[[-54 -23  25  -9  13]
 [-26  27 -23 -36 -20]
 [ 21 -26  17  31  29]
 [-19  36 -12 -29 -30]
 [-18  15 -25 -36 -27]
 [-45 -22  30  -5   9]
 [ 19 -33  19  36  21]
 [-23  32 -19 -34 -23]
 [-40  -8  42   3  -1]]
->
[[ 13 -54 -23  25  -9]
 [-20 -26  27 -23 -36]
 [ 29  21 -26  17  31]
 [-30 -19  36 -12 -29]
 [-27 -18  15 -25 -36]
 [  9 -45 -22  30  -5]
 [ 21  19 -33  19  36]
 [-23 -23  32 -19 -34]
 [ -1 -40  -8  42   3]]

[[ 17   4   6  -3  -9 -12  43 -15  29]
 [ 17   4   5  -3  -9 -12  42 -15  28]
 [ 28 -20  -7  11  -3   9  21 -10  -7]
 [ 15   5 -16 -14  -9  -3  41 -25  -2]
 [-12  19   0 -44  -2   2  -6  11 -46]
 [-15 -21   0  24  -7  15 -10   9   7]
 [-18  -1  11 -21  -1   0 -41  -4 -24]
 [-12  -6 -16  18   8  -1 -27  23  20]
 [-15  -8   9 -17   2  -4 -39  -4 -20]
 [ 26 -20  -6  11  -7   7  20 -11  -7]]
->
[[ 29  17   4   6  -3  -9 -12  43 -15]
 [ 28  17   4   5  -3  -9 -12  42 -15]
 [ -7  28 -20  -7  11  -3   9  21 -10]
 [ -2  15   5 -16 -14  -9  -3  41 -25]
 [-46 -12  19   0 -44  -2   2  -6  11]
 [  7 -15 -21   0  24  -7  15 -10   9]
 [-24 -18  -1  11 -21  -1   0 -41  -4]
 [ 20 -12  -6 -16  18   8  -1 -27  23]
 [-20 -15  -8   9 -17   2  -4 -39  -4]
 [ -7  26 -20  -6  11  -7   7  20 -11]]

[[-12   5  -6   8   8   4 -17  -7 -16 -10   1]
 [ 24  -8  14 -16 -16  -7  35  14  33  19  -1]
 [ 29 -10  16 -19 -19  -8  40  17  39  22  -2]
 [  8  -3   5  -7  -7  -2  12   6  13   7  -1]
 [  5  -2   2  -2  -3  -2   7   3   7   3   0]
 [  8  -3   5  -5  -5  -2  12   5  11   6   0]
 [-26   9 -14  17  17   7 -35 -15 -34 -21   1]]
->
[[  1 -12   5  -6   8   8   4 -17  -7 -16 -10]
 [ -1  24  -8  14 -16 -16  -7  35  14  33  19]
 [ -2  29 -10  16 -19 -19  -8  40  17  39  22]
 [ -1   8  -3   5  -7  -7  -2  12   6  13   7]
 [  0   5  -2   2  -2  -3  -2   7   3   7   3]
 [  0   8  -3   5  -5  -5  -2  12   5  11   6]
 [  1 -26   9 -14  17  17   7 -35 -15 -34 -21]]

[[-10 -35  30   7  14]
 [ 11  25 -10  -4 -22]
 [-12 -10 -44  -9 -13]
 [-32  23  -5 -11  27]
 [-15  27  36  10  10]]
->
[[ 14 -10 -35  30   7]
 [-22  11  25 -10  -4]
 [-13 -12 -10 -44  -9]
 [ 27 -32  23  -5 -11]
 [ 10 -15  27  36  10]]

[[ 13  36  16 -14  39   9  28]
 [-11  27 -21 -16 -26 -29 -37]]
->
[[ 28  13  36  16 -14  39   9]
 [-37 -11  27 -21 -16 -26 -29]]

[[ 13  -8  13   4  22   9 -50]
 [  8 -45  11  25  -8  36 -28]
 [-35 -16 -10 -24  43  23 -15]
 [ 19  15  23  -6  12   5  24]
 [-18 -13  -5  34   4  24  -2]
 [-13  21 -30 -24 -25 -26   0]
 [-37 -31   7 -20  24 -32 -13]]
->
[[-50  13  -8  13   4  22   9]
 [-28   8 -45  11  25  -8  36]
 [-15 -35 -16 -10 -24  43  23]
 [ 24  19  15  23  -6  12   5]
 [ -2 -18 -13  -5  34   4  24]
 [  0 -13  21 -30 -24 -25 -26]
 [-13 -37 -31   7 -20  24 -32]]

[[-27 -19  -3  -7 -31  -2 -17 -17 -32 -26  13 -26   5]
 [-37   5   1  -3  16   7   2   9  16   1  12 -38  16]
 [  0  33  14  28  20  19  34  22  20  37  23  -1 -12]
 [-33 -20   1 -37  11  -1 -27   1  11 -36  -1 -30  14]
 [  8  -7 -32  -8  11 -29 -13  -8  16  -6 -33   7  25]
 [-26 -30  -5 -46   1  -5 -34  -8   2 -35  -2 -22   8]
 [-18 -14 -28 -13  11 -24 -14 -12  13 -11 -23 -21  30]]
->
[[  5 -27 -19  -3  -7 -31  -2 -17 -17 -32 -26  13 -26]
 [ 16 -37   5   1  -3  16   7   2   9  16   1  12 -38]
 [-12   0  33  14  28  20  19  34  22  20  37  23  -1]
 [ 14 -33 -20   1 -37  11  -1 -27   1  11 -36  -1 -30]
 [ 25   8  -7 -32  -8  11 -29 -13  -8  16  -6 -33   7]
 [  8 -26 -30  -5 -46   1  -5 -34  -8   2 -35  -2 -22]
 [ 30 -18 -14 -28 -13  11 -24 -14 -12  13 -11 -23 -21]]

[[-11  32  -5 -20   8]
 [  0  14  11   4 -12]
 [-48  -5   1   4  -7]
 [ 39  10  -5 -30 -14]
 [  7   6   3 -17  -6]
 [  0  35   7   0  -1]
 [  2   9   3  14   8]
 [ -7  19  10  19 -48]
 [ -2   1  -7 -13 -15]
 [-20 -12  19   5   2]
 [ -1   2  -7  -3  10]
 [ -7  25   1   6 -21]]
->
[[  8 -11  32  -5 -20]
 [-12   0  14  11   4]
 [ -7 -48  -5   1   4]
 [-14  39  10  -5 -30]
 [ -6   7   6   3 -17]
 [ -1   0  35   7   0]
 [  8   2   9   3  14]
 [-48  -7  19  10  19]
 [-15  -2   1  -7 -13]
 [  2 -20 -12  19   5]
 [ 10  -1   2  -7  -3]
 [-21  -7  25   1   6]]

[[-20  10  17  -7  27  -4  35]
 [-36  -1 -17 -33  13  15  29]
 [ -2   6   9   5  22 -19  18]
 [ 29  -4  -5  17 -22 -19 -24]
 [  1  52  25 -19  29 -14  23]
 [  8  42  33  -1  33 -27  26]
 [ 27   8  18  32   7 -45   1]
 [-21  38  14 -28  38  -4  38]
 [-23   6  12 -16  14  35   9]
 [-27   9   2 -22  21  15  24]
 [-10   2  15  -3   8  28  -1]
 [ 23  17  13  20  14 -43   4]]
->
[[ 35 -20  10  17  -7  27  -4]
 [ 29 -36  -1 -17 -33  13  15]
 [ 18  -2   6   9   5  22 -19]
 [-24  29  -4  -5  17 -22 -19]
 [ 23   1  52  25 -19  29 -14]
 [ 26   8  42  33  -1  33 -27]
 [  1  27   8  18  32   7 -45]
 [ 38 -21  38  14 -28  38  -4]
 [  9 -23   6  12 -16  14  35]
 [ 24 -27   9   2 -22  21  15]
 [ -1 -10   2  15  -3   8  28]
 [  4  23  17  13  20  14 -43]]
---
[[ 25  13  52  12]
 [-16 -13  18  15]
 [-16  16 -26  44]]
->
[[-16 -13  18]
 [-16  16 -26]]

[[  2 -41   2   0 -45]
 [ 33 -17 -11 -34 -15]
 [  8  20  30  20  19]
 [ -1 -35 -25 -39 -38]]
->
[[ 33 -17 -11]
 [  8  20  30]]

[[-26 -30  -2   9   2]
 [ -3 -13   4  40  -5]
 [  0  -3 -22  12   0]
 [  8   5   9   9  19]]
->
[[ -3 -13   4]
 [  0  -3 -22]]

[[-20 -24   5 -30 -48]
 [ 11  26 -11 -12 -20]
 [-14  -9 -12  -4  -2]
 [ 44  16   6  33 -12]]
->
[[ 11  26 -11]
 [-14  -9 -12]]

[[ 27 -19 -12  28  22]
 [ 30  -2  28  16  24]
 [  0 -19  24  28  47]
 [-30 -15  36   5  15]
 [-25  27  29  16  17]]
->
[[ 30  -2  28]
 [  0 -19  24]]

[[  4 -15   2 -11  10]
 [ -6  12 -20   9  20]
 [-40   2 -41 -18  19]
 [  6   5   5   1  -9]]
->
[[ -6  12 -20]
 [-40   2 -41]]

[[-17  38 -37   1]
 [-37 -28 -12  28]
 [  7 -27   7  38]
 [-31 -28  -7   1]]
->
[[-37 -28 -12]
 [  7 -27   7]]

[[  3 -12   7  11]
 [ -5  -2  -2  -3]
 [ 45  14  41  -4]]
->
[[-5 -2 -2]
 [45 14 41]]
---
[[-44 -29 -35]
 [ 30  43  15]
 [-38   4  14]
 [-26   8 -35]]
->
[[43 15]
 [ 4 14]]

[[ -3 -42 -19  12]
 [ -3 -12 -12   2]
 [ -9  12  -9  11]
 [ -4  17  -8  26]
 [-21  -5 -23  17]]
->
[[-12 -12]
 [ 12  -9]]

[[  0 -28  11  23  -8]
 [  8  10  36  38 -22]
 [  1 -25 -22   8  15]
 [-29 -15  16 -50  36]]
->
[[ 10  36]
 [-25 -22]]

[[ -3 -12  -2   5  -4]
 [  5   3  14   5  51]
 [  5  10   8  12  -7]
 [-23  16 -12  12   5]]
->
[[ 3 14]
 [10  8]]

[[-27  39   0  -5   1]
 [ 10  16  22  -5   0]
 [ -1  16   0  -5   0]
 [  4  25   0 -20  -8]]
->
[[16 22]
 [16  0]]

[[ 24 -25  26   1  -5]
 [  1  16  22  26   0]
 [-28 -10   2 -27  27]
 [ 26  40  -7  20 -40]]
->
[[ 16  22]
 [-10   2]]
